Below is a small trained network, with its code and all its weights. Each question gives an input and a target symbol and asks what happens when units are switched off, that is, made to give their printed mean instead of their output.

import numpy as np


def w(rows, s, z=0):
    codes = np.array(rows[::2]) - 128.0
    scale = np.full(codes.shape[1], s)
    scale[-1] = z or s
    return codes * scale


def norm(h):
    return h / np.sqrt((h * h).mean(-1, keepdims=True) + 1e-5)


def f(y):
    return y / 2 * (1 + np.tanh(0.7978845608 * (y + 0.044715 * y**3)))


def softmax(a):
    e = np.exp(a - a.max(-1, keepdims=True))
    return e / e.sum(-1, keepdims=True)


def log_softmax(a):
    a = a - a.max(-1, keepdims=True)
    return a - np.log(np.exp(a).sum(-1, keepdims=True))


def net(x, mask):
    ids = ['ΔΛΞΠΦΨΩαβεζηθστ'.index(c) for c in x.split()]
    T = len(ids)
    res = E[ids] + P[:T]
    r = norm(res)
    for j in range(2):
        rows = slice(4 * j, 4 * j + 4)
        q, k, v = (r @ M[0][rows].T for M in (Q, K, V))
        z = softmax(np.where(np.tri(T) > 0, q @ k.T / 4**0.5, -1e9)) @ v
        o = O[0][rows]
        res = res + np.where(mask[j], z, o[:, -1]) @ o[:, :-1]
    y = f(norm(res) @ A[0][:, :-1].T + A[0][:, -1])
    res = res + np.where(mask[2:6], y, B[0][:, -1]) @ B[0][:, :-1]
    return log_softmax(norm(res)[-1] @ U[:, :-1].T + U[:, -1])


Q, K, V, O, A, B = {}, {}, {}, {}, {}, {}
E = w([
[124,60,150,209,59,152,135,189,86,118,80,103],'Δ',
[176,95,180,116,251,155,57,93,109,161,83,148],'Λ',
[165,163,167,94,121,74,242,66,91,148,94,129],'Ξ',
[128,117,149,113,174,79,137,161,143,136,140,156],'Π',
[116,67,130,105,98,194,167,95,216,187,77,132],'Φ',
[84,121,165,151,166,161,242,131,111,50,83,92],'Ψ',
[194,206,158,162,100,147,86,171,110,175,112,135],'Ω',
[125,166,101,138,178,184,94,127,86,230,181,134],'α',
[155,142,102,136,152,120,63,161,1,74,129,135],'β',
[172,209,123,98,138,128,108,153,96,90,112,224],'ε',
[149,108,47,208,170,86,162,104,99,71,90,208],'ζ',
[113,194,166,78,67,151,73,72,196,148,131,93],'η',
[89,214,131,147,52,154,204,188,119,144,127,108],'θ',
[181,142,130,111,52,48,139,136,86,131,61,188],'σ',
[104,150,39,161,226,115,126,125,136,147,61,55],'τ',
],0.0094)
P = w([
[158,152,72,166,21,251,112,50,96,96,118,42],'0',
[133,128,92,170,62,235,132,146,69,131,114,89],'1',
[141,142,105,161,92,204,131,151,73,154,101,108],'2',
[128,147,135,160,113,171,141,157,89,164,99,122],'3',
[121,148,150,129,128,136,148,161,101,176,111,127],'4',
[109,147,179,129,138,108,154,163,117,183,110,150],'5',
[103,147,195,112,147,73,157,162,130,194,119,168],'6',
[89,144,241,125,157,54,168,177,138,184,122,187],'7',
[71,137,252,116,149,25,167,188,161,206,120,200],'8',
],0.0037)
Q[0] = w([
[146,142,124,131,125,109,105,110,152,102,166,102],'h1',
[156,116,110,121,119,138,114,113,160,109,145,115],'h1',
[139,130,145,130,137,106,116,128,135,140,134,125],'h1',
[113,146,136,87,99,112,99,111,144,115,155,98],'h1',
[120,105,86,156,120,120,252,139,94,111,81,79],'h2',
[145,62,93,149,236,99,110,186,112,109,108,178],'h2',
[86,56,138,118,216,97,139,91,161,132,152,58],'h2',
[130,130,125,180,157,203,86,175,95,205,115,82],'h2',
],0.02)
K[0] = w([
[124,135,112,131,94,174,113,65,113,122,100,127],'h1',
[126,147,126,141,132,155,129,112,84,142,84,134],'h1',
[132,121,144,133,130,117,107,113,144,110,141,111],'h1',
[81,164,131,139,102,135,94,81,130,108,113,124],'h1',
[80,47,103,191,80,141,230,127,124,93,72,77],'h2',
[127,73,60,192,212,93,67,143,94,39,136,117],'h2',
[102,65,116,113,252,119,132,77,181,148,131,84],'h2',
[82,96,112,189,119,213,34,162,150,170,181,99],'h2',
],0.018)
V[0] = w([
[56,94,125,170,171,47,104,140,21,171,106,95],'h1',
[254,160,102,206,88,168,96,44,138,64,111,11],'h1',
[163,150,204,208,183,25,147,216,199,132,149,109],'h1',
[68,52,115,137,119,107,98,116,199,178,72,133],'h1',
[19,125,196,94,162,16,131,198,149,138,80,176],'h2',
[91,138,64,85,98,124,75,57,79,107,57,54],'h2',
[176,114,170,67,168,132,120,159,107,83,137,90],'h2',
[50,69,129,167,130,67,123,145,86,191,218,102],'h2',
],0.0085)
O[0] = w([
[131,153,173,62,127,142,106,101,177,51,135,164,188],'h1',
[102,187,140,183,119,55,53,128,125,165,2,44,156],'h1',
[246,125,164,181,166,95,163,181,176,90,210,97,162],'h1',
[191,124,115,50,153,188,168,158,129,124,87,131,39],'h1',
[62,162,94,137,78,113,44,102,63,160,66,43,26],'h2',
[163,166,185,64,102,133,130,175,90,89,208,141,180],'h2',
[109,102,168,168,123,192,143,143,88,186,135,151,68],'h2',
[123,218,160,157,88,130,124,111,121,135,23,192,3],'h2',
],0.0053,0.0044)
A[0] = w([
[142,122,178,102,174,70,200,250,112,124,169,196,14],'n1',
[114,139,74,143,54,123,108,114,115,103,95,62,5],'n2',
[144,145,118,130,76,215,106,129,87,150,136,81,115],'n3',
[80,109,242,94,144,48,130,195,222,109,212,176,73],'n4',
],0.012,0.0024)
B[0] = w([
[33,13,95,47,150,94,240,218,250,209,37,129,249],'n1',
[178,98,110,98,141,187,164,152,126,135,155,162,205],'n2',
[104,140,178,160,120,52,99,101,203,64,175,123,155],'n3',
[121,183,163,152,168,69,179,238,1,110,119,162,255],'n4',
],0.007,0.0073)
U = w([
[210,104,211,159,52,186,123,158,160,67,38,147,110],'Δ',
[199,65,234,116,230,192,81,110,108,153,148,135,108],'Λ',
[144,150,172,94,114,75,206,59,22,213,116,90,108],'Ξ',
[188,113,144,126,140,162,139,101,153,85,185,128,1],'Π',
[95,51,64,76,101,172,139,105,224,184,54,104,178],'Φ',
[55,106,176,179,155,205,188,114,97,40,124,37,101],'Ψ',
[171,149,143,238,134,32,87,167,159,207,81,65,107],'Ω',
[97,210,124,127,155,182,129,98,130,189,116,254,157],'α',
[30,146,216,117,80,71,71,151,86,49,110,182,160],'β',
[63,74,26,158,167,110,101,124,64,161,226,135,83],'ε',
[163,121,47,156,161,72,131,85,140,14,76,170,138],'ζ',
[125,143,192,72,87,122,100,116,196,150,201,72,145],'η',
[144,187,79,172,66,177,210,158,170,115,222,134,160],'θ',
[246,84,90,47,54,105,110,148,72,143,159,172,122],'σ',
[176,225,112,37,191,158,117,170,127,64,101,53,162],'τ',
],0.0074,0.0024)

Each question gives the input, a string of symbols that net reads in full, and the target symbol t.
The units are the heads (4 rows each of Q, K, V and O) and the neurons (one row each of A and B). Each row of codes is followed by its name. A weight is (code - 128) times the scale printed after its matrix; where a second scale follows, it is the last column's (O, A, B and U).
mask holds one flag per unit, heads first, then neurons. A switched-off unit (its flag False) gives its mean, the last column of its rows in O or B, instead of its output. The means were averaged over made-up inputs and are rounded, as every weight is.
A unit's drop is (log p(t) with every unit on - log p(t) with that unit switched off) / (log p(t) with every unit on - log p(t) with every unit switched off).
The circuit of an input: a set's keep is (log p(t) with only the set's units on - log p(t) with every unit switched off) / (log p(t) with every unit on - log p(t) with every unit switched off). Starting from all 6 units, units are removed one at a time, each time the one whose removal leaves the highest keep (on an exact tie, the one counted first), for as long as the keep stays at least 0.8.
units of the circuit, in order: the units of the circuit, biggest drop first
unit that matters most: the unit with the biggest drop
top k neurons: the k neurons with the biggest drops, biggest first
which heads matter: for each layer, one digit per head in row order, 1 if its drop is at least 0.15 and else 0, layers parted by /
input ζ ζ τ η, target η: top neuron	[n3]
input σ Φ β Φ, target β: top 3 neurons	[n1; n4; n2]
input σ Φ τ Φ, target τ: units of the circuit, in order	[h2; n1; h1]
input β σ η α θ, target θ: top 3 neurons	[n1; n2; n4]
input ζ Φ Ξ τ Φ τ, target Φ: top 2 neurons	[n4; n1]
input Φ β ε α τ, target τ: which heads matter	01
input Φ β Φ Ξ τ, target τ: which heads matter	01
input α β σ, target σ: which heads matter	11
input Π Φ ζ Ξ Δ Φ, target Ω: which heads matter	10
input Φ β α η, target η: which heads matter	11
input Ω Ω τ Φ Ω Φ, target Ω: units of the circuit, in order	[h1; n1]
input Ξ Φ β α Ψ β Ω, target Ω: top 2 neurons	[n1; n4]
input η Φ Φ σ β, target β: units of the circuit, in order	[h1; n3; h2]
input α θ Φ θ, target Φ: units of the circuit, in order	[n4; h1; n1]
input Ψ ζ Φ ζ, target Φ: unit that matters most	h2
input Φ Φ Ω, target Ω: which heads matter	10
input Φ Ω Φ Ω ε, target ε: which heads matter	01
input Φ β α β σ τ Φ ε, target ε: which heads matter	01
input ζ Φ Ξ θ τ Φ Λ Φ Δ, target Δ: which heads matter	11
input Π β Ψ, target Ω: units of the circuit, in order	[h1]
input Ξ Ξ Ξ Φ τ τ Φ τ, target Φ: units of the circuit, in order	[n1; h1]
input Ψ Λ Ξ β β Ω Φ β Φ, target β: top 2 neurons	[n4; n1]
input α Φ ε Φ, target ε: units of the circuit, in order	[h1; n1]
input β Ψ ε Φ ε, target Φ: which heads matter	10
input Φ τ Φ Φ Ξ Φ Φ θ Ξ, target Φ: which heads matter	11
input Π Π τ Φ ε Ξ Ψ Π β, target Ω: units of the circuit, in order	[h1; h2]
input Ξ Ξ Ω Ω Λ Ω Ψ, target Ψ: which heads matter	01
